Below is a small trained network, with its code and all its weights. Each question gives an input and a class and asks what happens when units are switched off, that is, made to give their printed mean instead of their output.

import numpy as np


def w(rows, s, z=0):
    codes = np.array(rows[::2]) - 128.0
    scale = np.full(codes.shape[1], s)
    scale[-1] = z or s
    return codes * scale


def norm(h):
    return h / np.sqrt((h * h).mean(-1, keepdims=True) + 1e-5)


def f(y):
    return y / 2 * (1 + np.tanh(0.7978845608 * (y + 0.044715 * y**3)))


def log_softmax(a):
    a = a - a.max(-1, keepdims=True)
    return a - np.log(np.exp(a).sum(-1, keepdims=True))


def net(x, mask):
    res = np.array(x, float).reshape(1, 7) / 4 @ E
    u = 0
    for l in range(2):
        y = f(norm(res) @ A[l][:, :-1].T + A[l][:, -1])
        res = res + np.where(mask[u : u + 14], y, B[l][:, -1]) @ B[l][:, :-1]
        u += 14
    return log_softmax(norm(res)[-1] @ U[:, :-1].T + U[:, -1])


A, B = {}, {}
E = w([
[107,254,159],'x0',
[189,135,143],'x1',
[76,99,125],'x2',
[208,153,93],'x3',
[137,116,84],'x4',
[127,109,197],'x5',
[73,145,124],'x6',
],0.006)
A[0] = w([
[144,128,6,132],'L0N1',
[152,124,199,156],'L0N2',
[66,104,154,224],'L0N3',
[192,100,197,9],'L0N4',
[92,92,47,250],'L0N5',
[86,170,56,74],'L0N6',
[174,218,174,134],'L0N7',
[216,61,180,197],'L0N8',
[144,212,123,31],'L0N9',
[93,87,62,140],'L0N10',
[110,115,92,108],'L0N11',
[174,193,140,107],'L0N12',
[176,254,77,109],'L0N13',
[146,185,68,131],'L0N14',
],0.0094,0.0015)
B[0] = w([
[158,166,131,182],'L0N1',
[149,18,189,159],'L0N2',
[28,186,142,184],'L0N3',
[158,101,124,154],'L0N4',
[144,191,139,183],'L0N5',
[202,180,66,169],'L0N6',
[126,111,128,219],'L0N7',
[133,104,225,208],'L0N8',
[154,174,152,181],'L0N9',
[186,188,194,159],'L0N10',
[157,168,154,131],'L0N11',
[67,124,55,179],'L0N12',
[177,122,161,252],'L0N13',
[2,198,215,175],'L0N14',
],0.004,0.0046)
A[1] = w([
[228,116,170,199],'L1N1',
[231,75,89,249],'L1N2',
[91,163,123,227],'L1N3',
[78,199,227,242],'L1N4',
[54,130,233,29],'L1N5',
[58,42,143,165],'L1N6',
[103,133,146,164],'L1N7',
[77,152,8,234],'L1N8',
[25,138,204,144],'L1N9',
[115,32,185,187],'L1N10',
[109,113,2,245],'L1N11',
[93,176,104,246],'L1N12',
[148,98,223,168],'L1N13',
[164,135,120,90],'L1N14',
],0.0097,0.0016)
B[1] = w([
[108,145,201,194],'L1N1',
[92,105,227,186],'L1N2',
[161,111,81,170],'L1N3',
[109,108,40,254],'L1N4',
[65,91,164,198],'L1N5',
[191,159,91,173],'L1N6',
[123,121,65,145],'L1N7',
[161,115,204,169],'L1N8',
[72,48,109,219],'L1N9',
[153,185,116,190],'L1N10',
[178,105,254,143],'L1N11',
[193,62,106,180],'L1N12',
[149,208,87,187],'L1N13',
[127,146,126,130],'L1N14',
],0.0071,0.0066)
U = w([
[158,224,103,1],'0',
[53,112,104,238],'1',
[156,142,249,131],'2',
],0.014,0.0011)

Each question gives the input, the list of numbers given to net, and the class t.
The units are the neurons (one row each of A and B). Each row of codes is followed by its name. A weight is (code - 128) times the scale printed after its matrix; where a second scale follows, it is the last column's (A, B and U).
mask holds one flag per neuron, layer by layer. A switched-off neuron (its flag False) gives its mean, the last column of its row in B, instead of its output. The means were averaged over made-up inputs and are rounded, as every weight is.
A unit's drop is (log p(t) with every unit on - log p(t) with that unit switched off) / (log p(t) with every unit on - log p(t) with every unit switched off).
The circuit of an input: a set's keep is (log p(t) with only the set's units on - log p(t) with every unit switched off) / (log p(t) with every unit on - log p(t) with every unit switched off). Starting from the 12 units with the biggest drops (on a tie, the unit counted first), units are removed one at a time, each time the one whose removal leaves the highest keep (on an exact tie, the one counted first), for as long as the keep stays at least 0.8.
circuit, biggest first: the units of the circuit, biggest drop first
k most important neurons: the k neurons with the biggest drops, biggest first
top k neurons in layer l: the k neurons of layer l with the biggest drops, biggest first
drop when u is switched off: that unit's drop, to one decimal
input [-3,-8,-7,5,2,-7,7], class 2: circuit, biggest first : L1N11
input [8,-6,7,5,-3,-1,-6], class 1: circuit, biggest first : L1N4; L1N10
input [3,1,1,1,-1,5,-1], class 1: top 2 neurons in layer 1 : L1N5; L1N9
input [2,-2,1,8,-2,2,4], class 1: 2 most important neurons : L0N14; L0N12
input [0,3,7,-3,-1,-8,-4], class 0: 2 most important neurons : L0N10; L0N5
input [1,1,-6,-2,5,-2,-4], class 2: 2 most important neurons : L0N3; L1N1
input [7,7,-7,-6,1,-3,2], class 1: 3 most important neurons : L1N4; L0N14; L0N12
input [0,2,1,7,7,1,4], class 2: top 2 neurons in layer 1 : L1N4; L1N13
input [-1,1,6,1,-3,-3,-1], class 0: top 2 neurons in layer 0 : L0N10; L0N14
input [-8,3,5,-7,4,0,-6], class 2: drop when L1N4 is switched off : 0.6
input [7,-3,-7,-6,-4,7,8], class 1: drop when L1N8 is switched off : 0.0
input [1,1,-6,1,8,-7,-2], class 2: drop when L1N13 is switched off : 0.1
